Each row has a name. Each question is about the rows just above it.

Columns, left to right: L G J T
[129 120 156 118] = Med
[129  88 154 118] = rufut
[131 120 131 131] = Gumed
[ 42 175  91 180] = Denan
[129 120 154 118] = Tanu
Which value appears more than once in Gumed? => [131]
Number of entries in [129]: => 1

Columns, left to right: S E H Z V Y W U
[139 112 133  44 165  49 194 112] -> gib
[151 104 211 106 109 116 139  51] -> Gumed
[151 104 172 106 109 116 139  51] -> Butem
[139 112 133  44 165 104 194  44] -> rufut
Count the entries of [151 104 172 106 109 116 139]: => 7
Which value appears more than once in rufut? => [44]

Columns, left to right: K C N R F P X D B Q
[ 94 142 148 148  97 153 148 167 148 162]  Butem
[137 119 141 119 143 119 150 123 151 123]  Med
[156 110 162 111 167 106 175 115 187 110]  Seta
[125 128 122 128 128 128 130 126 136 127]  vid
[104 148  99 147  84 142  66 136  71 141]  lako
[139 126 128 119 122 122 128 116 107 111]  gib
[ 96 124 102 127 123 139 150 152 139 146]  Gumed
[142 139 135 125 133 128 120 122 107 126]  rufut
[124 124 123 141 133 136 133 139 135 133]  pip
Whose row is [ 94 142 148 148  97 153 148 167 148 162]? => Butem
The value that Gumed holds more than once: => [139]
Which column holds this, read top down? [136  71 107 139 107 135] => B
[111 128 147 119 127] is in which column, read top down? => R
Repeated in Butem: => [148]

Columns, left to right: feki buta Zop pur kise
[128 163 137 154 108] -> gib
[ 94 143  60 132 137] -> Tanu
[ 66 117 161 129 116] -> Med
Right after [128] comes => [163]
Which column holds [128  94] top down? => feki
[132 129] is in which column, read top down? => pur

Columns, left to right: ked terip niz vazi
[188 141 145 132] = pume
[136 130 129 135] = Seta
[146 146 146 155] = Denan
[ 60 117 104 143] = lako
[139 120 154 125] = Tanu
[129 146 104] is in which column, read top down? => niz
Repeated in Denan: => [146]
Count the entries of [188 141 145 132]: => 4

Columns, left to right: Virof nute par kop Rak zeni
[132  92 152 135  85 162] : Butem
[131 121 130 129 129 128] : rufut
[108 133 143 166 130  94] : pume
[128  94 118 129 129 175] : pip
[137 125 138  99  94 141] : Denan
[162 167  74  47 160 128] : Med
[113 110 152 157 128 121] : Tanu
[131 121 130 121 137 129] : Gumed
[131 177 130 121 137 128] : gib
[145 133 113  97 132 146] : vid
[112 146 147 169 137  84] : lako
[131 121 130 121 158 152] : Seta
Right after [47] comes => [160]
Which value appears more than once in rufut? => [129]

Columns, left to right: lut bimi Bofav Bet buvi les Dolut kile
[ 99 118  67 134 141 142  85 148]  Denan
[136 124 124 136  66 124 130  58]  Tanu
[148 149 112 139 118 123 193 111]  rufut
Which column holds [ 99 136] top down? => lut
Which column holds [141  66] top down? => buvi
Whose row is [136 124 124 136  66 124 130  58]? => Tanu
Right after [99] comes => [118]
How many entries does [ 99 118  67 134 141 142  85 148] have? => 8
What comes right after [66] in the named rows? => [124]

Columns, left to right: Kig gida soris fitus
[163 175 173 184] -> pip
[ 53  97 137  88] -> Butem
[ 49  94 133 125] -> pume
[106 154 184 191] -> Tanu
[ 82  92 100 156] -> Med
[ 68  97 113 181] -> gib
[122 127 124 201] -> vid
[168 156 180  76] -> lako
[127 138  84 184] -> Seta
Right after [137] comes => [88]
Number of entries in [168 156 180]: => 3
What comes right after [100] in the named rows? => [156]
Count the entries of [82 92]: => 2
[175  97  94 154] is in which column, read top down? => gida
Right after [124] comes => [201]

Columns, left to right: nabi Vusu lomub Ror neros fam Zinud
[120 129 125 125 129 115 134] : Tanu
[116 115 154 133 130 116 139] : pip
[105  97 196 132 144  96 196] : gib
The entry that follows [120]: => [129]
Count the entries of [120 129 125 125]: => 4
The value that pip holds more than once: => [116]
Which value appears more than once in gib? => [196]
[134 139] is in which column, read top down? => Zinud
Which row holds [105  97 196 132 144  96 196]? => gib
Whose row is [116 115 154 133 130 116 139]? => pip

Columns, left to right: lur dav zanan Gigig
[131  53 111 164] = vid
[125  93 195 104] = pume
[142  44  88 160] = gib
[145  48  90 170] = Med
[132 117 175 103] = Gumed
Count the entries of [145  48  90 170]: => 4
Count the entries of [125  93 195 104]: => 4

